Below are the code and all the weights of a small trained network. Each question names an input and a class and asks about switching units off, where a switched-off unit gives its printed mean instead of its output.

import numpy as np


def w(rows, s, z=0):
    codes = np.array(rows[::2]) - 128.0
    scale = np.full(codes.shape[1], s)
    scale[-1] = z or s
    return codes * scale


def norm(h):
    return h / np.sqrt((h * h).mean(-1, keepdims=True) + 1e-5)


def f(y):
    return y / 2 * (1 + np.tanh(0.7978845608 * (y + 0.044715 * y**3)))


def log_softmax(a):
    a = a - a.max(-1, keepdims=True)
    return a - np.log(np.exp(a).sum(-1, keepdims=True))


def net(x, mask):
    res = np.array(x, float).reshape(1, 3) / 4 @ E
    u = 0
    for l in range(4):
        y = f(norm(res) @ A[l][:, :-1].T + A[l][:, -1])
        res = res + np.where(mask[u : u + 7], y, B[l][:, -1]) @ B[l][:, :-1]
        u += 7
    return log_softmax(norm(res)[-1] @ U[:, :-1].T + U[:, -1])


A, B = {}, {}
E = w([
[36,235,83,69,144,77,111],'x0',
[96,94,129,146,240,149,47],'x1',
[205,163,100,131,68,165,7],'x2',
],0.0015)
A[0] = w([
[184,96,173,3,154,74,115,146],'0.n1',
[112,97,153,109,151,120,92,104],'0.n2',
[75,154,141,180,103,194,130,99],'0.n3',
[161,146,54,115,166,187,172,149],'0.n4',
[123,114,212,80,75,91,121,131],'0.n5',
[100,112,130,133,122,117,107,6],'0.n6',
[171,127,39,112,164,147,163,139],'0.n7',
],0.005,0.0028)
B[0] = w([
[119,124,116,145,123,135,128,156],'0.n1',
[147,163,62,187,114,144,171,139],'0.n2',
[140,131,130,110,136,123,130,88],'0.n3',
[123,128,144,136,125,118,124,160],'0.n4',
[131,136,72,169,168,159,133,166],'0.n5',
[242,126,82,2,155,139,181,1],'0.n6',
[126,128,137,129,127,123,128,145],'0.n7',
],0.0051,0.00093)
A[1] = w([
[149,94,110,110,253,132,71,64],'1.n1',
[156,169,91,89,153,142,159,39],'1.n2',
[147,144,99,98,55,156,198,60],'1.n3',
[189,50,127,79,139,159,165,42],'1.n4',
[124,116,149,142,112,69,111,113],'1.n5',
[148,130,113,83,146,148,167,7],'1.n6',
[177,164,139,120,60,90,191,57],'1.n7',
],0.0052,0.0013)
B[1] = w([
[96,129,66,184,128,187,131,246],'1.n1',
[173,109,148,105,185,125,116,43],'1.n2',
[97,129,93,186,173,173,98,146],'1.n3',
[175,151,109,96,189,85,135,91],'1.n4',
[128,122,106,119,130,148,136,157],'1.n5',
[77,56,159,154,117,93,2,16],'1.n6',
[90,106,68,173,180,181,92,166],'1.n7',
],0.0061,0.0011)
A[2] = w([
[181,124,97,94,87,129,11,45],'2.n1',
[106,40,112,66,183,74,175,3],'2.n2',
[155,147,164,157,138,119,99,50],'2.n3',
[214,3,156,146,138,144,140,100],'2.n4',
[115,160,147,130,89,154,164,149],'2.n5',
[158,132,102,72,33,114,221,146],'2.n6',
[66,155,103,32,149,80,85,13],'2.n7',
],0.0048,0.00076)
B[2] = w([
[74,61,199,140,145,104,253,226],'2.n1',
[118,85,159,123,42,151,140,119],'2.n2',
[2,114,86,78,115,100,149,97],'2.n3',
[127,242,94,64,122,87,85,244],'2.n4',
[153,105,132,106,162,124,86,248],'2.n5',
[88,108,124,124,164,157,90,219],'2.n6',
[238,159,104,127,74,115,107,202],'2.n7',
],0.0061,0.0012)
A[3] = w([
[127,93,153,140,162,126,150,64],'3.n1',
[117,133,168,124,118,127,184,21],'3.n2',
[196,142,157,128,146,165,141,176],'3.n3',
[128,107,164,123,109,203,131,202],'3.n4',
[105,67,254,108,73,82,228,3],'3.n5',
[152,93,110,81,218,154,33,117],'3.n6',
[208,248,98,47,110,40,148,61],'3.n7',
],0.0056,0.00075)
B[3] = w([
[168,183,85,63,45,121,67,129],'3.n1',
[127,151,150,125,82,129,46,140],'3.n2',
[2,138,132,103,114,137,112,128],'3.n3',
[131,150,116,119,165,62,147,146],'3.n4',
[131,183,250,195,48,147,149,209],'3.n5',
[98,39,146,125,69,62,169,137],'3.n6',
[122,194,122,12,221,84,143,253],'3.n7',
],0.0061,0.0053)
U = w([
[124,202,113,5,211,80,138,192],'0',
[95,120,33,246,167,196,144,177],'1',
[124,178,254,186,31,139,141,177],'2',
[88,11,138,98,92,57,143,143],'3',
[175,92,113,100,91,140,91,27],'4',
[180,79,133,108,120,157,97,26],'5',
[202,88,117,99,97,154,67,3],'6',
],0.0085,0.0054)

Each question gives the input, the list of numbers given to net, and the class t.
The units are the neurons (one row each of A and B). Each row of codes is followed by its name. A weight is (code - 128) times the scale printed after its matrix; where a second scale follows, it is the last column's (A, B and U).
mask holds one flag per neuron, layer by layer. A switched-off neuron (its flag False) gives its mean, the last column of its row in B, instead of its output. The means were averaged over made-up inputs and are rounded, as every weight is.
A unit's drop is (log p(t) with every unit on - log p(t) with that unit switched off) / (log p(t) with every unit on - log p(t) with every unit switched off).
The circuit of an input: a set's keep is (log p(t) with only the set's units on - log p(t) with every unit switched off) / (log p(t) with every unit on - log p(t) with every unit switched off). Starting from the 12 units with the biggest drops (on a tie, the unit counted first), units are removed one at a time, each time the one whose removal leaves the highest keep (on an exact tie, the one counted first), for as long as the keep stays at least 0.8.
circuit, biggest first: the units of the circuit, biggest drop first
unit that matters most: the unit with the biggest drop
top k neurons in layer l: the k neurons of layer l with the biggest drops, biggest first
drop when u is switched off: that unit's drop, to one decimal
input [3,7,-6], class 1: unit that matters most -> 1.n1
input [-2,-1,-3], class 3: top 3 neurons in layer 3 -> [3.n6; 3.n7; 3.n5]
input [4,7,-4], class 1: circuit, biggest first -> [1.n1; 3.n7]
input [-7,-3,7], class 0: circuit, biggest first -> [2.n4; 3.n7]
input [-3,1,3], class 3: top 2 neurons in layer 1 -> [1.n7; 1.n2]
input [6,-8,-3], class 1: top 2 neurons in layer 3 -> [3.n7; 3.n5]
input [-2,0,3], class 3: top 2 neurons in layer 3 -> [3.n6; 3.n7]
input [6,-8,-4], class 1: top 2 neurons in layer 1 -> [1.n7; 1.n3]
input [-6,-6,-4], class 0: top 2 neurons in layer 1 -> [1.n4; 1.n1]
input [-6,-6,-5], class 0: top 2 neurons in layer 2 -> [2.n4; 2.n1]
input [-2,1,3], class 3: top 2 neurons in layer 3 -> [3.n6; 3.n7]
input [-2,-3,-3], class 3: top 3 neurons in layer 0 -> [0.n2; 0.n6; 0.n5]
input [2,-3,-3], class 3: top 3 neurons in layer 2 -> [2.n1; 2.n5; 2.n6]
input [2,-2,1], class 3: unit that matters most -> 2.n6
input [3,1,4], class 2: top 2 neurons in layer 2 -> [2.n4; 2.n1]
input [-5,0,-6], class 2: top 2 neurons in layer 2 -> [2.n2; 2.n7]
input [0,-3,5], class 2: drop when 2.n1 is switched off -> 4.1
input [1,6,0], class 1: drop when 3.n7 is switched off -> 0.1
input [-8,-7,7], class 0: drop when 1.n4 is switched off -> 0.1
input [-6,8,5], class 1: circuit, biggest first -> [1.n1]
